Below are the code and all the weights of a small trained network. Each question names an input and a class and asks about switching units off, where a switched-off unit gives its printed mean instead of its output.

import numpy as np


def w(rows, s, z=0):
    codes = np.array(rows[::2]) - 128.0
    scale = np.full(codes.shape[1], s)
    scale[-1] = z or s
    return codes * scale


def f(y):
    return y / 2 * (1 + np.tanh(0.7978845608 * (y + 0.044715 * y**3)))


def log_softmax(a):
    a = a - a.max(-1, keepdims=True)
    return a - np.log(np.exp(a).sum(-1, keepdims=True))


def net(x, mask):
    res = np.array(x, float).reshape(1, 6) / 4 @ E
    y = f(res @ A[0][:, :-1].T + A[0][:, -1])
    res = res + np.where(mask, y, B[0][:, -1]) @ B[0][:, :-1]
    return log_softmax(res[-1] @ U[:, :-1].T + U[:, -1])


A, B = {}, {}
E = w([
[180,62,60,94,165,162,196,79],'x0',
[120,120,113,130,114,133,112,131],'x1',
[127,114,100,145,99,133,106,134],'x2',
[57,105,160,180,88,112,178,16],'x3',
[150,137,168,148,178,129,163,135],'x4',
[93,120,67,124,191,2,105,137],'x5',
],0.014)
A[0] = w([
[150,101,134,81,151,209,107,205,141],'n1',
[142,103,91,219,161,2,117,5,118],'n2',
[118,177,124,102,152,71,90,210,170],'n3',
[155,81,105,139,115,221,224,18,157],'n4',
[153,102,31,87,163,115,174,111,154],'n5',
[208,188,49,136,183,31,99,199,91],'n6',
[92,173,47,171,99,66,152,113,119],'n7',
[171,36,56,83,213,124,83,155,157],'n8',
[49,205,109,163,198,94,47,210,185],'n9',
[119,237,201,161,130,99,22,226,253],'n10',
[33,147,92,168,178,70,143,71,93],'n11',
[201,239,112,65,128,239,95,164,193],'n12',
[54,239,242,171,72,175,120,78,174],'n13',
],0.0084,0.0058)
B[0] = w([
[170,178,82,170,89,190,192,154,179],'n1',
[84,254,64,133,133,236,146,130,206],'n2',
[88,131,171,38,192,214,32,107,197],'n3',
[79,47,175,75,52,232,121,100,236],'n4',
[189,114,118,75,152,98,203,142,188],'n5',
[112,69,148,65,148,141,99,25,208],'n6',
[154,164,124,148,127,163,128,145,163],'n7',
[190,89,84,17,189,134,182,149,200],'n8',
[116,142,164,102,145,188,45,106,216],'n9',
[70,169,197,110,143,161,46,164,250],'n10',
[148,186,67,204,101,182,166,241,181],'n11',
[148,214,78,195,81,138,186,246,207],'n12',
[91,113,152,226,51,80,43,108,233],'n13',
],0.0081,0.018)
U = w([
[116,192,127,152,121,124,118,208,255],'0',
[75,72,175,59,119,178,129,101,178],'1',
[125,136,98,101,114,151,251,187,168],'2',
[182,92,93,56,192,88,160,109,4],'3',
[75,78,175,186,71,56,122,125,27],'4',
],0.013,0.003)

Each question gives the input, the list of numbers given to net, and the class t.
The units are the neurons (one row each of A and B). Each row of codes is followed by its name. A weight is (code - 128) times the scale printed after its matrix; where a second scale follows, it is the last column's (A, B and U).
mask holds one flag per neuron, in row order. A switched-off neuron (its flag False) gives its mean, the last column of its row in B, instead of its output. The means were averaged over made-up inputs and are rounded, as every weight is.
A unit's drop is (log p(t) with every unit on - log p(t) with that unit switched off) / (log p(t) with every unit on - log p(t) with every unit switched off).
The circuit of an input: a set's keep is (log p(t) with only the set's units on - log p(t) with every unit switched off) / (log p(t) with every unit on - log p(t) with every unit switched off). Starting from the 12 units with the biggest drops (on a tie, the unit counted first), units are removed one at a time, each time the one whose removal leaves the highest keep (on an exact tie, the one counted first), for as long as the keep stays at least 0.8.
units of the circuit, in order: the units of the circuit, biggest drop first
k most important neurons: the k neurons with the biggest drops, biggest first
drop of u: that unit's drop, to one decimal
input [-6,3,1,3,8,0], class 4: units of the circuit, in order -> n13
input [-6,6,1,2,-6,0], class 4: units of the circuit, in order -> n13, n2
input [-6,-1,0,0,3,-7], class 0: 2 most important neurons -> n12, n4
input [1,-7,-5,-6,5,-6], class 2: 2 most important neurons -> n13, n1
input [-2,-8,8,0,2,-3], class 0: 2 most important neurons -> n6, n4
input [0,1,6,-7,-1,6], class 1: 2 most important neurons -> n3, n9
input [0,6,-5,-6,2,8], class 1: 2 most important neurons -> n3, n9
input [4,7,-2,-7,-6,1], class 3: 2 most important neurons -> n6, n8
input [-4,2,-7,-8,-4,2], class 1: 2 most important neurons -> n6, n3
input [3,4,2,0,1,8], class 3: 2 most important neurons -> n6, n12
input [1,-3,2,-4,4,7], class 3: 2 most important neurons -> n4, n8
input [7,-8,-3,-5,5,1], class 3: 4 most important neurons -> n8, n6, n2, n11
input [-2,5,-7,-1,8,7], class 1: drop of n6 -> 0.4
input [-1,7,-7,8,-5,7], class 0: drop of n7 -> 0.0
input [0,5,1,-2,-7,-3], class 0: units of the circuit, in order -> n4
input [0,-5,-3,2,0,-3], class 4: drop of n2 -> 0.1
input [3,-7,-5,4,0,1], class 2: drop of n9 -> 0.2
